Below are the code and all the weights of a small trained network. Each question names an input and a class and asks about switching units off, where a switched-off unit gives its printed mean instead of its output.

import numpy as np


def w(rows, s, z=0):
    codes = np.array(rows[::2]) - 128.0
    scale = np.full(codes.shape[1], s)
    scale[-1] = z or s
    return codes * scale


def norm(h):
    return h / np.sqrt((h * h).mean(-1, keepdims=True) + 1e-5)


def f(y):
    return y / 2 * (1 + np.tanh(0.7978845608 * (y + 0.044715 * y**3)))


def log_softmax(a):
    a = a - a.max(-1, keepdims=True)
    return a - np.log(np.exp(a).sum(-1, keepdims=True))


def net(x, mask):
    res = np.array(x, float).reshape(1, 3) / 4 @ E
    u = 0
    for l in range(2):
        y = f(norm(res) @ A[l][:, :-1].T + A[l][:, -1])
        res = res + np.where(mask[u : u + 11], y, B[l][:, -1]) @ B[l][:, :-1]
        u += 11
    return log_softmax(norm(res)[-1] @ U[:, :-1].T + U[:, -1])


A, B = {}, {}
E = w([
[125,39,173,120,165],'x0',
[136,125,248,110,51],'x1',
[181,130,72,23,113],'x2',
],0.011)
A[0] = w([
[100,160,128,177,187,69],'L0N0',
[65,159,121,160,124,41],'L0N1',
[145,98,82,246,148,1],'L0N2',
[101,67,184,150,164,67],'L0N3',
[110,82,75,43,78,225],'L0N4',
[64,165,119,82,13,199],'L0N5',
[108,97,208,125,182,172],'L0N6',
[145,102,145,92,162,24],'L0N7',
[147,172,143,91,43,73],'L0N8',
[160,117,160,89,119,45],'L0N9',
[14,141,84,137,132,74],'L0N10',
],0.012,0.0038)
B[0] = w([
[4,108,104,84,165,180],'L0N0',
[113,219,101,50,157,149],'L0N1',
[41,84,142,187,111,196],'L0N2',
[108,50,93,176,57,225],'L0N3',
[239,101,160,93,241,248],'L0N4',
[198,207,231,195,143,220],'L0N5',
[133,35,88,132,65,254],'L0N6',
[115,132,2,212,224,132],'L0N7',
[150,254,148,194,240,187],'L0N8',
[103,191,202,84,208,146],'L0N9',
[144,145,201,99,130,170],'L0N10',
],0.0063,0.0056)
A[1] = w([
[208,209,131,33,166,242],'L1N0',
[145,54,66,54,190,67],'L1N1',
[94,88,211,110,215,142],'L1N2',
[168,104,211,111,135,254],'L1N3',
[90,244,172,68,45,151],'L1N4',
[134,206,159,143,101,152],'L1N5',
[71,127,114,142,140,99],'L1N6',
[93,79,231,137,96,139],'L1N7',
[40,139,145,106,159,49],'L1N8',
[82,243,197,146,218,241],'L1N9',
[36,148,97,139,144,58],'L1N10',
],0.011,0.0041)
B[1] = w([
[122,50,126,130,115,255],'L1N0',
[244,164,200,88,133,189],'L1N1',
[53,115,77,62,48,178],'L1N2',
[96,87,1,42,136,212],'L1N3',
[184,166,227,217,199,169],'L1N4',
[188,98,169,166,154,166],'L1N5',
[100,226,205,73,115,145],'L1N6',
[144,51,41,161,103,210],'L1N7',
[88,250,163,52,127,137],'L1N8',
[133,100,189,109,193,233],'L1N9',
[95,169,165,44,116,156],'L1N10',
],0.0096,0.009)
U = w([
[117,171,195,220,193,131],'0',
[182,92,91,97,177,247],'1',
[26,197,153,106,185,230],'2',
[94,172,60,172,59,4],'3',
[94,210,75,171,66,2],'4',
[2,27,58,215,33,233],'5',
[101,205,63,162,78,2],'6',
],0.013,0.0055)

Each question gives the input, the list of numbers given to net, and the class t.
The units are the neurons (one row each of A and B). Each row of codes is followed by its name. A weight is (code - 128) times the scale printed after its matrix; where a second scale follows, it is the last column's (A, B and U).
mask holds one flag per neuron, layer by layer. A switched-off neuron (its flag False) gives its mean, the last column of its row in B, instead of its output. The means were averaged over made-up inputs and are rounded, as every weight is.
A unit's drop is (log p(t) with every unit on - log p(t) with that unit switched off) / (log p(t) with every unit on - log p(t) with every unit switched off).
The circuit of an input: a set's keep is (log p(t) with only the set's units on - log p(t) with every unit switched off) / (log p(t) with every unit on - log p(t) with every unit switched off). Starting from the 12 units with the biggest drops (on a tie, the unit counted first), units are removed one at a time, each time the one whose removal leaves the highest keep (on an exact tie, the one counted first), for as long as the keep stays at least 0.8.
units of the circuit, in order: the units of the circuit, biggest drop first
k most important neurons: the k neurons with the biggest drops, biggest first
drop of u: that unit's drop, to one decimal
input [-2,1,-6], class 2: units of the circuit, in order : [L0N1 L0N0 L1N8]
input [-2,6,-2], class 0: units of the circuit, in order : [L1N4]
input [8,5,3], class 5: units of the circuit, in order : [L1N2 L1N7]
input [7,1,0], class 5: units of the circuit, in order : [L0N3 L1N9]
input [-2,2,1], class 0: 2 most important neurons : [L0N8 L0N5]
input [-3,7,2], class 0: 3 most important neurons : [L0N8 L1N4 L0N5]
input [-2,1,1], class 0: 2 most important neurons : [L0N8 L0N5]
input [8,2,1], class 5: 2 most important neurons : [L0N3 L1N9]
input [6,6,5], class 5: drop of L1N4 : 0.1
input [-3,-7,-6], class 2: drop of L0N1 : 0.0
input [-3,-3,0], class 2: drop of L0N4 : 0.2
